Below is a small trained network, with its code and all its weights. Each question gives an input and a class and asks what happens when units are switched off, that is, made to give their printed mean instead of their output.

import numpy as np


def w(rows, s, z=0):
    codes = np.array(rows[::2]) - 128.0
    scale = np.full(codes.shape[1], s)
    scale[-1] = z or s
    return codes * scale


def f(y):
    return y / 2 * (1 + np.tanh(0.7978845608 * (y + 0.044715 * y**3)))


def log_softmax(a):
    a = a - a.max(-1, keepdims=True)
    return a - np.log(np.exp(a).sum(-1, keepdims=True))


def net(x, mask):
    res = np.array(x, float).reshape(1, 5) / 4 @ E
    y = f(res @ A[0][:, :-1].T + A[0][:, -1])
    res = res + np.where(mask, y, B[0][:, -1]) @ B[0][:, :-1]
    return log_softmax(res[-1] @ U[:, :-1].T + U[:, -1])


A, B = {}, {}
E = w([
[129,127,127,128,128,128,129,128,129],'x0',
[129,122,146,128,246,175,106,130,153],'x1',
[129,126,185,139,113,125,110,254,130],'x2',
[133,141,121,243,121,161,175,125,126],'x3',
[128,129,128,128,128,128,129,128,127],'x4',
],0.013)
A[0] = w([
[130,131,169,203,114,144,130,227,130,63],'N0',
[124,127,132,169,192,164,132,130,134,79],'N1',
[128,123,162,96,114,126,110,216,136,149],'N2',
[127,129,143,176,223,178,119,126,135,80],'N3',
[131,111,105,193,103,144,137,106,147,146],'N4',
[127,121,148,73,254,159,94,131,138,114],'N5',
[138,123,99,197,132,156,159,53,131,150],'N6',
[138,125,114,87,144,112,123,116,136,193],'N7',
[133,121,124,198,72,131,143,123,137,144],'N8',
[132,124,166,57,112,117,81,191,124,162],'N9',
[138,119,120,116,183,136,133,174,140,109],'N10',
[129,127,120,37,117,119,104,62,131,254],'N11',
[127,143,120,94,89,104,132,127,120,208],'N12',
[131,127,142,106,180,132,100,122,126,121],'N13',
],0.018,0.0051)
B[0] = w([
[178,129,163,87,114,223,131,173,5,236],'N0',
[190,65,170,108,171,100,122,141,133,193],'N1',
[118,158,179,151,101,84,128,211,195,214],'N2',
[199,29,170,85,200,94,113,135,152,227],'N3',
[143,196,109,160,114,104,161,114,146,192],'N4',
[91,202,65,188,192,223,75,137,146,254],'N5',
[148,136,89,206,169,59,156,112,179,230],'N6',
[103,101,120,116,94,176,103,112,128,174],'N7',
[98,183,73,150,84,142,152,139,88,202],'N8',
[102,130,137,107,96,56,128,167,234,218],'N9',
[105,214,193,91,196,101,138,66,118,179],'N10',
[89,26,139,78,99,169,114,42,52,242],'N11',
[101,104,163,74,107,87,153,110,123,182],'N12',
[118,153,114,161,153,169,90,140,132,178],'N13',
],0.027,0.018)
U = w([
[88,45,132,53,68,112,148,59,49,254],'0',
[105,109,155,95,61,2,163,160,188,126],'1',
[83,126,66,142,166,210,82,55,97,120],'2',
[92,227,155,133,153,147,90,153,192,45],'3',
[101,189,37,205,95,69,190,83,140,238],'4',
[132,206,114,134,64,211,166,162,40,85],'5',
[184,71,117,164,184,53,136,115,211,96],'6',
[192,93,192,60,177,150,130,137,48,40],'7',
],0.0061,0.0019)

Each question gives the input, the list of numbers given to net, and the class t.
The units are the neurons (one row each of A and B). Each row of codes is followed by its name. A weight is (code - 128) times the scale printed after its matrix; where a second scale follows, it is the last column's (A, B and U).
mask holds one flag per neuron, in row order. A switched-off neuron (its flag False) gives its mean, the last column of its row in B, instead of its output. The means were averaged over made-up inputs and are rounded, as every weight is.
A unit's drop is (log p(t) with every unit on - log p(t) with that unit switched off) / (log p(t) with every unit on - log p(t) with every unit switched off).
The circuit of an input: a set's keep is (log p(t) with only the set's units on - log p(t) with every unit switched off) / (log p(t) with every unit on - log p(t) with every unit switched off). Starting from the 12 units with the biggest drops (on a tie, the unit counted first), units are removed one at a time, each time the one whose removal leaves the highest keep (on an exact tie, the one counted first), for as long as the keep stays at least 0.8.
circuit, biggest first: the units of the circuit, biggest drop first
top k neurons: the k neurons with the biggest drops, biggest first
drop when u is switched off: that unit's drop, to one decimal
input [5,1,7,5,-6], class 7: circuit, biggest first : [N0]
input [-3,-5,0,0,7], class 0: circuit, biggest first : [N5 N2]
input [3,-1,-6,1,8], class 4: circuit, biggest first : [N6 N3]
input [-7,0,6,-1,0], class 1: circuit, biggest first : [N5 N2]
input [0,0,-8,5,4], class 4: top 2 neurons : [N4 N8]
input [-1,7,-1,0,-7], class 2: top 3 neurons : [N5 N9 N2]
input [8,1,4,7,-3], class 7: top 3 neurons : [N3 N5 N0]
input [0,0,-8,-2,2], class 0: top 2 neurons : [N11 N5]
input [-7,1,0,7,2], class 6: top 3 neurons : [N6 N3 N11]
input [4,1,5,8,8], class 7: top 2 neurons : [N3 N5]
input [-3,1,-1,-8,-5], class 2: top 2 neurons : [N5 N11]
input [0,8,5,0,8], class 3: top 4 neurons : [N5 N11 N2 N9]
input [-5,2,1,5,8], class 7: top 2 neurons : [N0 N9]
input [-5,-8,-7,-1,-1], class 0: circuit, biggest first : [N11]
input [-2,1,-5,7,5], class 6: top 2 neurons : [N3 N1]
input [-3,3,1,-4,6], class 3: top 2 neurons : [N9 N0]
input [2,7,2,-8,-2], class 3: top 2 neurons : [N9 N2]
input [5,-7,7,4,7], class 5: drop when N0 is switched off : 1.0
input [0,-8,4,2,5], class 5: drop when N0 is switched off : 0.2
input [6,-5,7,-2,4], class 1: drop when N10 is switched off : 0.0
input [-7,0,6,-8,-6], class 1: circuit, biggest first : [N9]
